Below are the code and all the weights of a small trained network. Each question names an input and a target symbol and asks about switching units off, where a switched-off unit gives its printed mean instead of its output.

import numpy as np


def w(rows, s, z=0):
    codes = np.array(rows[::2]) - 128.0
    scale = np.full(codes.shape[1], s)
    scale[-1] = z or s
    return codes * scale


def norm(h):
    return h / np.sqrt((h * h).mean(-1, keepdims=True) + 1e-5)


def f(y):
    return np.maximum(y, 0)


def softmax(a):
    e = np.exp(a - a.max(-1, keepdims=True))
    return e / e.sum(-1, keepdims=True)


def log_softmax(a):
    a = a - a.max(-1, keepdims=True)
    return a - np.log(np.exp(a).sum(-1, keepdims=True))


def net(x, mask):
    ids = ['αγδελσφψω'.index(c) for c in x.split()]
    T = len(ids)
    res = E[ids] + P[:T]
    u = 0
    for l in range(2):
        q, k, v = (norm(res) @ M[l].T for M in (Q, K, V))
        z = softmax(np.where(np.tri(T) > 0, q @ k.T / 4**0.5, -1e9)) @ v
        res = res + np.where(mask[u], z, O[l][:, -1]) @ O[l][:, :-1]
        u += 1
        y = f(norm(res) @ A[l][:, :-1].T + A[l][:, -1])
        res = res + np.where(mask[u : u + 4], y, B[l][:, -1]) @ B[l][:, :-1]
        u += 4
    return log_softmax(norm(res)[-1] @ U[:, :-1].T + U[:, -1])


Q, K, V, O, A, B = {}, {}, {}, {}, {}, {}
E = w([
[82,209,136,156,131,168,183,149,86],'α',
[200,217,124,65,131,57,170,192,113],'γ',
[48,147,91,172,160,61,179,133,132],'δ',
[114,99,82,188,67,247,158,114,165],'ε',
[206,47,175,140,83,112,224,145,80],'λ',
[169,208,64,166,157,110,94,102,254],'σ',
[141,138,93,218,127,92,96,217,124],'φ',
[215,155,170,154,44,176,86,151,137],'ψ',
[176,171,201,166,70,58,112,101,160],'ω',
],0.018)
P = w([
[135,250,172,209,230,193,171,134,91],'0',
[151,231,119,194,147,163,185,135,104],'1',
[149,199,104,187,127,144,170,123,105],'2',
[142,146,130,157,128,130,156,179,171],'3',
[125,117,125,143,103,122,150,184,173],'4',
[137,119,86,146,75,101,123,138,113],'5',
[114,88,98,128,74,102,106,141,119],'6',
[113,75,109,118,53,91,110,180,153],'7',
[106,69,86,112,21,88,101,157,99],'8',
],0.012)
Q[0] = w([
[104,173,170,157,121,130,93,162,222],'L0H0',
[120,203,3,110,64,115,93,88,116],'L0H0',
[148,120,170,213,59,80,137,105,107],'L0H0',
[201,131,120,186,208,135,101,55,68],'L0H0',
],0.015)
K[0] = w([
[119,178,99,155,34,92,90,139,101],'L0H0',
[76,63,162,92,85,98,5,159,175],'L0H0',
[207,122,147,100,106,87,156,174,149],'L0H0',
[100,185,203,146,183,181,169,174,141],'L0H0',
],0.017)
V[0] = w([
[58,65,172,180,122,39,235,104,92],'L0H0',
[95,209,199,216,115,134,105,20,217],'L0H0',
[127,141,41,246,187,87,85,196,147],'L0H0',
[209,96,189,219,116,191,122,169,56],'L0H0',
],0.013)
O[0] = w([
[39,31,144,169,127,72,200,103,96,134],'L0H0',
[105,184,162,199,123,111,81,79,187,170],'L0H0',
[134,111,22,210,198,152,110,187,122,242],'L0H0',
[104,96,122,230,14,155,164,254,161,254],'L0H0',
],0.0088,0.015)
A[0] = w([
[73,159,86,65,80,150,101,165,155,247],'L0N0',
[129,100,180,138,86,72,80,121,160,94],'L0N1',
[85,155,120,124,251,71,211,111,121,205],'L0N2',
[99,164,57,104,150,149,12,86,185,105],'L0N3',
],0.021,0.0014)
B[0] = w([
[67,154,118,48,119,123,191,177,137,218],'L0N0',
[163,170,42,135,88,82,151,87,135,254],'L0N1',
[51,172,159,53,123,91,165,254,184,195],'L0N2',
[171,74,86,115,135,155,232,159,232,218],'L0N3',
],0.013,0.0063)
Q[1] = w([
[129,55,124,103,143,190,70,174,97],'L1H0',
[80,139,91,72,165,112,202,146,114],'L1H0',
[109,109,69,148,164,149,134,110,132],'L1H0',
[127,167,212,98,253,200,40,73,103],'L1H0',
],0.027)
K[1] = w([
[111,160,99,127,103,115,94,214,123],'L1H0',
[93,65,95,107,128,151,164,147,145],'L1H0',
[157,98,100,133,166,108,104,158,118],'L1H0',
[90,252,89,149,229,167,146,140,141],'L1H0',
],0.028)
V[1] = w([
[123,137,159,80,64,166,115,82,208],'L1H0',
[158,150,175,116,203,169,250,90,87],'L1H0',
[142,118,150,103,99,251,109,166,95],'L1H0',
[209,190,203,136,96,56,137,157,101],'L1H0',
],0.027)
O[1] = w([
[148,197,192,135,64,131,130,119,232,2],'L1H0',
[173,145,109,48,247,145,160,77,165,9],'L1H0',
[151,143,192,34,141,176,86,203,109,149],'L1H0',
[120,143,75,22,46,92,138,69,96,210],'L1H0',
],0.015,0.011)
A[1] = w([
[132,111,121,130,110,224,136,91,145,31],'L1N0',
[107,142,253,157,159,90,109,146,117,88],'L1N1',
[168,136,131,46,182,101,114,132,94,4],'L1N2',
[120,153,119,109,181,169,200,125,110,209],'L1N3',
],0.038,0.0021)
B[1] = w([
[92,34,138,75,107,156,144,98,163,155],'L1N0',
[36,51,37,83,110,206,160,5,152,166],'L1N1',
[107,20,65,54,78,61,92,140,95,232],'L1N2',
[148,175,223,114,167,114,72,46,142,252],'L1N3',
],0.018,0.011)
U = w([
[115,232,181,153,199,163,82,95,66,227],'α',
[157,119,81,45,166,95,85,124,100,233],'γ',
[2,202,135,123,223,59,157,177,155,3],'δ',
[17,115,141,123,147,254,97,82,142,76],'ε',
[133,93,228,134,142,101,217,149,81,101],'λ',
[205,112,166,161,198,105,173,180,242,211],'σ',
[145,82,80,219,195,138,92,248,107,98],'φ',
[197,182,157,107,46,171,114,247,153,61],'ψ',
[125,150,81,218,87,57,115,61,159,77],'ω',
],0.0086,0.0037)

Each question gives the input, a string of symbols that net reads in full, and the target symbol t.
The units are the heads (4 rows each of Q, K, V and O) and the neurons (one row each of A and B). Each row of codes is followed by its name. A weight is (code - 128) times the scale printed after its matrix; where a second scale follows, it is the last column's (O, A, B and U).
mask holds one flag per unit, layer by layer, with each layer's heads first. A switched-off unit (its flag False) gives its mean, the last column of its rows in O or B, instead of its output. The means were averaged over made-up inputs and are rounded, as every weight is.
A unit's drop is (log p(t) with every unit on - log p(t) with that unit switched off) / (log p(t) with every unit on - log p(t) with every unit switched off).
The circuit of an input: a set's keep is (log p(t) with only the set's units on - log p(t) with every unit switched off) / (log p(t) with every unit on - log p(t) with every unit switched off). Starting from all 10 units, units are removed one at a time, each time the one whose removal leaves the highest keep (on an exact tie, the one counted first), for as long as the keep stays at least 0.8.
units of the circuit, in order: the units of the circuit, biggest drop first
unit that matters most: the unit with the biggest drop
top k neurons: the k neurons with the biggest drops, biggest first
k most important neurons of layer l: the k neurons of layer l with the biggest drops, biggest first
drop of u: that unit's drop, to one decimal
input λ σ σ, target σ: units of the circuit, in order => [L0H0, L0N3]
input γ δ α λ λ, target λ: units of the circuit, in order => [L0H0, L1N2]
input φ φ φ ε γ, target φ: units of the circuit, in order => [L0H0, L1H0]
input ψ σ γ φ ω ψ, target ω: units of the circuit, in order => [L0H0, L1H0, L0N0]
input ψ α φ φ σ ψ δ ε δ, target ε: unit that matters most => L1N1
input α φ ψ δ γ ε α α, target ε: units of the circuit, in order => [L1N1, L1H0]
input α α σ γ, target σ: units of the circuit, in order => [L0H0, L0N3]
input φ α γ φ φ γ σ, target φ: units of the circuit, in order => [L1H0, L0H0]
input α φ φ ε ψ δ σ ε, target σ: units of the circuit, in order => [L0N3, L0H0]
input λ α ε φ λ ψ φ, target ψ: units of the circuit, in order => [L0H0, L1H0]
input σ σ α λ ψ ε, target ε: 3 most important neurons of layer 1 => [L1N0, L1N2, L1N3]
input α γ ω ω ε, target ω: units of the circuit, in order => [L1H0, L0H0]
input γ λ σ φ λ ε ε φ α, target φ: top 2 neurons => [L1N2, L1N1]
input ψ φ γ, target ψ: unit that matters most => L0H0
input ε ω ε ω φ ω λ σ δ, target δ: units of the circuit, in order => [L0H0, L0N2]
input σ ω ψ σ γ, target ψ: 2 most important neurons of layer 0 => [L0N3, L0N1]
input γ ψ ψ ε ε λ ε φ, target γ: top 3 neurons => [L0N1, L1N2, L0N2]
input γ λ ε, target γ: top 2 neurons => [L1N2, L0N3]
input σ α λ φ δ, target δ: 2 most important neurons of layer 1 => [L1N3, L1N2]
input γ σ δ, target σ: unit that matters most => L0N3
input λ φ α, target α: 2 most important neurons of layer 1 => [L1N3, L1N2]
input γ φ δ, target φ: drop of L1H0 => 0.1
